Here is a tiny trained network, its code and every weight. The questions are about switching its units off for an input and a class, where a switched-off unit gives its printed mean instead of its output.

import numpy as np


def w(rows, s, z=0):
    codes = np.array(rows[::2]) - 128.0
    scale = np.full(codes.shape[1], s)
    scale[-1] = z or s
    return codes * scale


def f(y):
    return np.maximum(y, 0)


def log_softmax(a):
    a = a - a.max(-1, keepdims=True)
    return a - np.log(np.exp(a).sum(-1, keepdims=True))


def net(x, mask):
    res = np.array(x, float).reshape(1, 7) / 4 @ E
    y = f(res @ A[0][:, :-1].T + A[0][:, -1])
    res = res + np.where(mask, y, B[0][:, -1]) @ B[0][:, :-1]
    return log_softmax(res[-1] @ U[:, :-1].T + U[:, -1])


A, B = {}, {}
E = w([
[129,134,120],'x0',
[125,116,137],'x1',
[83,253,210],'x2',
[162,181,93],'x3',
[97,75,168],'x4',
[20,93,90],'x5',
[173,202,77],'x6',
],0.0066)
A[0] = w([
[159,87,71,85],'n1',
[122,107,51,85],'n2',
[53,153,146,186],'n3',
[55,15,113,88],'n4',
[81,205,255,49],'n5',
[202,211,226,155],'n6',
[163,141,160,172],'n7',
[234,206,130,134],'n8',
[193,129,188,179],'n9',
[38,167,27,184],'n10',
[170,176,103,183],'n11',
[101,105,165,121],'n12',
[110,88,56,97],'n13',
[142,56,111,150],'n14',
[86,143,213,105],'n15',
[196,81,83,130],'n16',
[214,130,128,156],'n17',
[111,198,130,93],'n18',
[71,239,101,80],'n19',
[164,49,89,86],'n20',
[83,193,191,80],'n21',
[137,156,107,197],'n22',
[131,95,15,67],'n23',
[251,99,160,20],'n24',
[110,51,195,95],'n25',
[145,78,244,255],'n26',
[150,141,146,120],'n27',
[120,149,161,66],'n28',
],0.009,0.0042)
B[0] = w([
[140,181,169,186],'n1',
[139,136,164,178],'n2',
[169,99,91,213],'n3',
[166,144,110,233],'n4',
[169,137,173,239],'n5',
[88,88,153,254],'n6',
[92,46,66,179],'n7',
[112,99,140,240],'n8',
[65,55,92,199],'n9',
[120,1,103,232],'n10',
[132,122,80,213],'n11',
[169,140,90,163],'n12',
[167,146,176,189],'n13',
[124,213,133,208],'n14',
[226,196,109,196],'n15',
[90,156,191,212],'n16',
[115,99,91,202],'n17',
[178,125,154,180],'n18',
[175,156,139,210],'n19',
[175,222,233,204],'n20',
[176,101,164,205],'n21',
[94,98,97,194],'n22',
[136,139,187,206],'n23',
[131,98,189,172],'n24',
[178,104,89,190],'n25',
[96,146,49,253],'n26',
[122,74,116,148],'n27',
[125,165,202,144],'n28',
],0.0066,0.0054)
U = w([
[169,87,95,204],'0',
[222,212,185,1],'1',
[124,75,88,169],'2',
[126,88,88,172],'3',
[97,7,105,21],'4',
[88,125,102,195],'5',
],0.013,0.0045)

Each question gives the input, the list of numbers given to net, and the class t.
The units are the neurons (one row each of A and B). Each row of codes is followed by its name. A weight is (code - 128) times the scale printed after its matrix; where a second scale follows, it is the last column's (A, B and U).
mask holds one flag per neuron, in row order. A switched-off neuron (its flag False) gives its mean, the last column of its row in B, instead of its output. The means were averaged over made-up inputs and are rounded, as every weight is.
A unit's drop is (log p(t) with every unit on - log p(t) with that unit switched off) / (log p(t) with every unit on - log p(t) with every unit switched off).
The circuit of an input: a set's keep is (log p(t) with only the set's units on - log p(t) with every unit switched off) / (log p(t) with every unit on - log p(t) with every unit switched off). Starting from the 12 units with the biggest drops (on a tie, the unit counted first), units are removed one at a time, each time the one whose removal leaves the highest keep (on an exact tie, the one counted first), for as long as the keep stays at least 0.8.
units of the circuit, in order: the units of the circuit, biggest drop first
k most important neurons: the k neurons with the biggest drops, biggest first
drop when u is switched off: that unit's drop, to one decimal
input [8,-2,5,7,-2,8,8], class 0: most important neuron -> n10
input [4,2,-8,-5,1,-6,-2], class 1: units of the circuit, in order -> n20; n14
input [3,2,-6,6,1,-1,4], class 1: units of the circuit, in order -> n20; n1; n23
input [7,-8,-7,1,-3,-2,6], class 1: units of the circuit, in order -> n20; n1
input [2,6,-7,-2,5,-4,6], class 1: units of the circuit, in order -> n20; n10
input [1,-4,8,3,3,4,8], class 0: 2 most important neurons -> n10; n20
input [-3,-8,-8,-7,4,-1,-6], class 1: 2 most important neurons -> n20; n14
input [-1,4,8,-7,5,6,-1], class 1: 2 most important neurons -> n15; n5
input [-6,-5,-7,-1,-2,-7,-4], class 1: 3 most important neurons -> n20; n10; n14
input [2,6,-4,-2,-3,5,-6], class 0: drop when n25 is switched off -> 0.1
input [2,-4,-4,-3,0,6,-8], class 0: drop when n15 is switched off -> -0.1
input [-2,8,3,0,-7,-8,-4], class 4: drop when n9 is switched off -> 0.1
